Below is a small trained network, with its code and all its weights. Each question gives an input and a target symbol and asks what happens when units are switched off, that is, made to give their printed mean instead of their output.

import numpy as np


def w(rows, s, z=0):
    codes = np.array(rows[::2]) - 128.0
    scale = np.full(codes.shape[1], s)
    scale[-1] = z or s
    return codes * scale


def softmax(a):
    e = np.exp(a - a.max(-1, keepdims=True))
    return e / e.sum(-1, keepdims=True)


def log_softmax(a):
    a = a - a.max(-1, keepdims=True)
    return a - np.log(np.exp(a).sum(-1, keepdims=True))


def net(x, mask):
    ids = ['γδεηλπφψω'.index(c) for c in x.split()]
    T = len(ids)
    res = E[ids] + P[:T]
    u = 0
    for l in range(3):
        r = res
        for j in range(2):
            rows = slice(4 * j, 4 * j + 4)
            q, k, v = (r @ M[l][rows].T for M in (Q, K, V))
            z = softmax(np.where(np.tri(T) > 0, q @ k.T / 4**0.5, -1e9)) @ v
            o = O[l][rows]
            res = res + np.where(mask[u + j], z, o[:, -1]) @ o[:, :-1]
        u += 2
    return log_softmax(res[-1] @ U[:, :-1].T + U[:, -1])


Q, K, V, O = {}, {}, {}, {}
E = w([
[82,134,186,95,102,215],'γ',
[170,156,111,7,205,165],'δ',
[135,178,155,127,61,121],'ε',
[55,202,198,92,168,77],'η',
[93,162,131,157,69,145],'λ',
[85,151,112,152,83,166],'π',
[112,148,20,126,122,174],'φ',
[184,67,150,183,118,90],'ψ',
[68,82,156,228,153,128],'ω',
],0.013)
P = w([
[134,156,114,140,68,90],'0',
[232,248,178,212,153,147],'1',
[71,80,100,89,86,120],'2',
[212,144,142,177,213,206],'3',
[35,34,126,67,108,133],'4',
[181,71,137,166,254,250],'5',
[12,17,158,53,105,128],'6',
],0.007)
Q[0] = w([
[201,182,62,99,190,136],'0.h0',
[140,117,207,250,108,129],'0.h0',
[90,134,24,136,57,182],'0.h0',
[136,201,117,150,171,210],'0.h0',
[149,54,184,89,67,125],'0.h1',
[91,73,173,97,151,87],'0.h1',
[86,81,95,82,79,165],'0.h1',
[137,101,82,161,148,120],'0.h1',
],0.02)
K[0] = w([
[180,232,27,84,144,131],'0.h0',
[165,54,102,216,83,4],'0.h0',
[96,130,112,138,17,232],'0.h0',
[74,187,39,91,102,109],'0.h0',
[164,39,198,96,46,116],'0.h1',
[120,57,174,106,178,114],'0.h1',
[63,71,122,96,71,184],'0.h1',
[150,104,77,163,161,153],'0.h1',
],0.017)
V[0] = w([
[169,113,147,100,145,206],'0.h0',
[187,105,150,105,162,202],'0.h0',
[144,131,134,132,132,152],'0.h0',
[113,136,145,92,68,222],'0.h0',
[147,144,148,148,137,130],'0.h1',
[60,80,40,84,165,37],'0.h1',
[135,139,131,100,3,96],'0.h1',
[117,116,121,117,137,141],'0.h1',
],0.006)
O[0] = w([
[110,180,223,125,59,121,128],'0.h0',
[105,170,228,122,52,120,91],'0.h0',
[138,144,148,128,107,126,130],'0.h0',
[180,244,196,104,129,104,248],'0.h0',
[137,107,123,150,153,163,103],'0.h1',
[54,152,201,118,3,89,136],'0.h1',
[87,136,51,33,90,92,135],'0.h1',
[140,150,137,127,130,99,146],'0.h1',
],0.0043,0.0016)
Q[1] = w([
[251,163,120,150,216,112],'1.h0',
[156,95,123,98,96,99],'1.h0',
[111,126,113,157,53,134],'1.h0',
[97,86,107,136,115,61],'1.h0',
[120,104,108,108,94,134],'1.h1',
[133,145,148,151,126,135],'1.h1',
[134,95,144,136,129,152],'1.h1',
[123,166,107,153,102,138],'1.h1',
],0.028)
K[1] = w([
[152,218,5,180,65,125],'1.h0',
[203,133,131,92,147,90],'1.h0',
[140,63,133,137,192,150],'1.h0',
[171,97,124,135,137,15],'1.h0',
[104,73,135,139,124,119],'1.h1',
[147,149,102,131,116,144],'1.h1',
[108,149,113,141,101,83],'1.h1',
[176,82,81,128,157,138],'1.h1',
],0.02)
V[1] = w([
[156,145,166,45,46,194],'1.h0',
[188,139,128,101,81,2],'1.h0',
[225,9,119,194,24,130],'1.h0',
[224,80,95,65,129,187],'1.h0',
[148,86,193,165,155,160],'1.h1',
[170,110,133,114,93,131],'1.h1',
[139,174,125,214,163,114],'1.h1',
[50,87,117,102,130,206],'1.h1',
],0.0083)
O[1] = w([
[231,187,111,94,97,192,169],'1.h0',
[175,2,178,71,122,84,44],'1.h0',
[55,21,201,101,99,245,1],'1.h0',
[171,121,105,162,110,222,104],'1.h0',
[82,44,169,154,227,103,26],'1.h1',
[131,141,126,97,116,77,100],'1.h1',
[168,104,181,186,179,120,182],'1.h1',
[84,211,54,151,149,206,152],'1.h1',
],0.0066,0.0028)
Q[2] = w([
[147,122,200,83,134,134],'2.h0',
[91,171,41,64,77,66],'2.h0',
[165,113,74,109,149,191],'2.h0',
[121,188,162,161,83,159],'2.h0',
[142,150,50,57,139,194],'2.h1',
[220,60,120,164,121,144],'2.h1',
[99,88,26,163,252,68],'2.h1',
[149,160,152,9,191,93],'2.h1',
],0.018)
K[2] = w([
[146,134,126,133,76,93],'2.h0',
[92,169,155,61,162,119],'2.h0',
[149,128,98,104,149,160],'2.h0',
[132,129,173,142,83,159],'2.h0',
[115,139,102,68,150,189],'2.h1',
[117,61,114,140,84,143],'2.h1',
[132,112,5,136,175,111],'2.h1',
[96,154,145,54,150,89],'2.h1',
],0.026)
V[2] = w([
[124,151,147,182,44,91],'2.h0',
[43,121,117,201,53,132],'2.h0',
[141,76,9,114,141,139],'2.h0',
[174,103,113,156,61,122],'2.h0',
[176,139,187,142,90,166],'2.h1',
[139,129,169,198,108,154],'2.h1',
[83,126,163,136,174,164],'2.h1',
[127,129,131,225,112,117],'2.h1',
],0.012)
O[2] = w([
[95,213,143,100,121,129,191],'2.h0',
[114,166,39,2,208,176,51],'2.h0',
[122,119,43,160,55,212,214],'2.h0',
[185,175,140,97,67,167,155],'2.h0',
[132,164,182,62,204,140,132],'2.h1',
[93,188,172,79,157,123,96],'2.h1',
[68,196,184,178,88,130,4],'2.h1',
[96,178,150,92,112,98,154],'2.h1',
],0.0085,0.0025)
U = w([
[153,223,175,154,177,134,231],'γ',
[165,86,137,253,219,192,215],'δ',
[156,110,134,96,119,105,87],'ε',
[92,128,105,141,109,52,148],'η',
[122,137,129,109,122,113,58],'λ',
[112,147,124,115,113,113,39],'π',
[109,145,77,108,78,133,4],'φ',
[71,60,172,100,90,145,216],'ψ',
[82,113,107,130,189,130,73],'ω',
],0.0062,0.0043)

Each question gives the input, a string of symbols that net reads in full, and the target symbol t.
The units are the heads (4 rows each of Q, K, V and O). Each row of codes is followed by its name. A weight is (code - 128) times the scale printed after its matrix; where a second scale follows, it is the last column's (O and U).
mask holds one flag per head, layer by layer. A switched-off head (its flag False) gives its mean, the last column of its rows in O, instead of its output. The means were averaged over made-up inputs and are rounded, as every weight is.
A unit's drop is (log p(t) with every unit on - log p(t) with that unit switched off) / (log p(t) with every unit on - log p(t) with every unit switched off).
The circuit of an input: a set's keep is (log p(t) with only the set's units on - log p(t) with every unit switched off) / (log p(t) with every unit on - log p(t) with every unit switched off). Starting from all 6 units, units are removed one at a time, each time the one whose removal leaves the highest keep (on an exact tie, the one counted first), for as long as the keep stays at least 0.8.
circuit, biggest first: the units of the circuit, biggest drop first
unit that matters most: the unit with the biggest drop
which heads matter: for each layer, one digit per head in row order, 1 if its drop is at least 0.15 and else 0, layers parted by /
input φ φ η ω, target γ: circuit, biggest first -> (2.h1 1.h1)
input φ ε ψ δ η ω, target γ: circuit, biggest first -> (2.h1 0.h1)
input φ π γ, target γ: circuit, biggest first -> (0.h0 1.h0 2.h0)
input φ γ η γ π, target γ: circuit, biggest first -> (2.h1 1.h0)
input π φ φ ε ψ φ λ, target ψ: which heads matter -> 00 / 10 / 00
input η φ ω η, target δ: circuit, biggest first -> (1.h0 2.h1 0.h1)
input ψ φ ε, target ψ: which heads matter -> 00 / 10 / 00
input δ γ φ φ φ ψ, target γ: circuit, biggest first -> (0.h0 2.h1)
input λ η ε ψ φ γ φ, target γ: unit that matters most -> 2.h1
input ψ φ φ η φ, target η: circuit, biggest first -> (1.h0 2.h0 2.h1)
input ψ η δ φ π, target δ: which heads matter -> 11 / 10 / 11
input γ φ γ ψ, target γ: circuit, biggest first -> (2.h1 2.h0)
input φ φ η φ δ φ λ, target δ: circuit, biggest first -> (2.h0 1.h0)
input φ γ φ φ δ π φ, target δ: which heads matter -> 00 / 10 / 11
input ψ ε φ π γ λ ε, target γ: circuit, biggest first -> (0.h0 1.h0 2.h0)
input η φ η δ φ, target δ: unit that matters most -> 2.h0
input γ η ε φ ω φ φ, target ω: circuit, biggest first -> (1.h0 2.h0 1.h1)
input γ η γ λ, target γ: circuit, biggest first -> (2.h1 0.h0 2.h0)
input λ φ δ γ ε, target γ: which heads matter -> 10 / 10 / 10
input γ η ψ ε φ φ ω, target ω: which heads matter -> 00 / 10 / 10
input ε φ η φ ψ γ, target γ: which heads matter -> 00 / 10 / 01
input ψ γ λ φ ω ψ ψ, target ψ: which heads matter -> 00 / 10 / 00
input φ δ η η, target δ: circuit, biggest first -> (2.h1 1.h0)
input ω δ η φ γ φ λ, target γ: unit that matters most -> 0.h0
input π δ π γ δ, target δ: which heads matter -> 00 / 00 / 11
input φ φ ψ ψ ψ ψ π, target ψ: which heads matter -> 00 / 11 / 00
input η ψ η φ φ φ φ, target η: unit that matters most -> 1.h0
